Below are the code and all the weights of a small trained network. Each question names an input and a class and asks about switching units off, where a switched-off unit gives its printed mean instead of its output.

import numpy as np


def w(rows, s, z=0):
    codes = np.array(rows[::2]) - 128.0
    scale = np.full(codes.shape[1], s)
    scale[-1] = z or s
    return codes * scale


def f(y):
    return np.maximum(y, 0)


def log_softmax(a):
    a = a - a.max(-1, keepdims=True)
    return a - np.log(np.exp(a).sum(-1, keepdims=True))


def net(x, mask):
    res = np.array(x, float).reshape(1, 3) / 4 @ E
    y = f(res @ A[0][:, :-1].T + A[0][:, -1])
    res = res + np.where(mask, y, B[0][:, -1]) @ B[0][:, :-1]
    return log_softmax(res[-1] @ U[:, :-1].T + U[:, -1])


A, B = {}, {}
E = w([
[66,92,59,61,191,90,35,172,77,160],'x0',
[185,133,137,197,207,63,37,118,220,93],'x1',
[58,254,34,143,51,74,113,103,140,33],'x2',
],0.0065)
A[0] = w([
[133,144,134,114,104,126,144,126,112,123,254],'neuron 1',
[17,253,17,154,31,25,83,68,144,19,71],'neuron 2',
[163,128,135,191,180,79,65,124,200,110,210],'neuron 3',
[87,95,84,67,192,99,45,176,97,163,81],'neuron 4',
[59,114,128,51,57,218,210,130,22,160,96],'neuron 5',
[65,144,104,46,46,189,209,132,46,145,87],'neuron 6',
[79,94,75,55,185,97,42,179,74,164,93],'neuron 7',
[180,133,144,200,208,56,42,102,217,102,63],'neuron 8',
[73,78,68,45,194,107,41,175,79,155,109],'neuron 9',
[191,27,205,89,222,174,129,170,110,216,65],'neuron 10',
[83,96,154,43,59,210,216,156,26,186,129],'neuron 11',
[67,101,75,54,195,87,49,196,59,163,139],'neuron 12',
[75,116,71,68,181,78,43,176,97,143,78],'neuron 13',
[196,142,210,200,64,174,223,78,186,110,86],'neuron 14',
[187,119,142,183,209,81,49,122,206,120,87],'neuron 15',
[202,37,220,129,201,172,137,137,143,202,164],'neuron 16',
[186,150,197,198,92,157,205,63,172,110,81],'neuron 17',
[206,17,216,104,209,196,134,151,112,222,76],'neuron 18',
[207,139,196,192,69,177,224,80,190,98,90],'neuron 19',
],0.0058,0.0089)
B[0] = w([
[43,23,53,59,208,168,225,24,36,229,254],'neuron 1',
[57,189,28,71,64,182,117,252,241,41,233],'neuron 2',
[126,40,102,126,213,87,117,76,37,141,241],'neuron 3',
[205,210,215,220,60,157,163,122,144,193,170],'neuron 4',
[208,74,152,190,200,49,46,194,63,52,190],'neuron 5',
[201,72,143,192,201,44,37,216,71,33,180],'neuron 6',
[179,202,202,210,69,139,172,102,125,194,181],'neuron 7',
[226,72,166,208,211,30,15,235,56,12,184],'neuron 8',
[171,191,203,191,72,157,178,84,121,195,192],'neuron 9',
[70,196,44,77,55,170,114,255,236,49,189],'neuron 10',
[182,57,128,161,209,67,56,178,56,64,206],'neuron 11',
[146,177,187,178,90,144,183,89,106,199,209],'neuron 12',
[204,219,218,222,54,141,154,139,152,177,171],'neuron 13',
[188,218,215,216,59,145,168,102,123,208,187],'neuron 14',
[199,76,146,183,203,48,44,187,51,58,183],'neuron 15',
[62,134,47,75,110,164,148,183,174,94,230],'neuron 16',
[205,200,203,226,69,161,175,134,152,187,173],'neuron 17',
[74,176,47,90,80,162,102,242,221,58,199],'neuron 18',
[184,203,213,209,59,141,172,97,125,202,187],'neuron 19',
],0.0072,0.0088)
U = w([
[225,47,173,169,242,24,11,165,45,27,56],'0',
[204,230,249,192,21,180,220,78,139,249,82],'1',
[19,193,12,59,43,202,112,208,247,25,56],'2',
[29,18,67,52,236,158,233,26,23,234,248],'3',
[149,78,250,7,22,111,32,9,212,76,2],'4',
[149,73,249,12,32,113,35,2,238,75,2],'5',
],0.0097,0.0092)

Each question gives the input, the list of numbers given to net, and the class t.
The units are the neurons (one row each of A and B). Each row of codes is followed by its name. A weight is (code - 128) times the scale printed after its matrix; where a second scale follows, it is the last column's (A, B and U).
mask holds one flag per neuron, in row order. A switched-off neuron (its flag False) gives its mean, the last column of its row in B, instead of its output. The means were averaged over made-up inputs and are rounded, as every weight is.
A unit's drop is (log p(t) with every unit on - log p(t) with that unit switched off) / (log p(t) with every unit on - log p(t) with every unit switched off).
The circuit of an input: a set's keep is (log p(t) with only the set's units on - log p(t) with every unit switched off) / (log p(t) with every unit on - log p(t) with every unit switched off). Starting from the 12 units with the biggest drops (on a tie, the unit counted first), units are removed one at a time, each time the one whose removal leaves the highest keep (on an exact tie, the one counted first), for as long as the keep stays at least 0.8.
circuit, biggest first: the units of the circuit, biggest drop first
top k neurons: the k neurons with the biggest drops, biggest first
drop when u is switched off: that unit's drop, to one decimal
input [-4,5,6], class 2: circuit, biggest first => (neuron 2)
input [-6,0,-7], class 2: top 3 neurons => (neuron 18; neuron 16; neuron 10)
input [2,-5,-4], class 0: top 3 neurons => (neuron 11; neuron 5; neuron 2)
input [-2,-6,5], class 0: top 2 neurons => (neuron 6; neuron 5)
input [-7,-8,-6], class 0: top 3 neurons => (neuron 11; neuron 5; neuron 6)
input [5,-7,-8], class 2: top 2 neurons => (neuron 10; neuron 18)
input [-8,-8,3], class 0: top 2 neurons => (neuron 6; neuron 5)
input [4,-4,-5], class 2: top 2 neurons => (neuron 10; neuron 18)
input [-3,5,6], class 2: top 4 neurons => (neuron 2; neuron 11; neuron 5; neuron 6)
input [4,-1,-5], class 2: top 3 neurons => (neuron 10; neuron 18; neuron 16)
input [4,-3,-3], class 1: top 2 neurons => (neuron 3; neuron 9)
input [-1,-6,-6], class 0: top 3 neurons => (neuron 11; neuron 5; neuron 2)
input [1,1,-3], class 3: drop when neuron 2 is switched off => 0.9
input [-5,-7,-5], class 0: drop when neuron 18 is switched off => 0.0
input [7,-7,-5], class 0: circuit, biggest first => (neuron 5)
input [0,-2,-2], class 3: drop when neuron 2 is switched off => 0.1
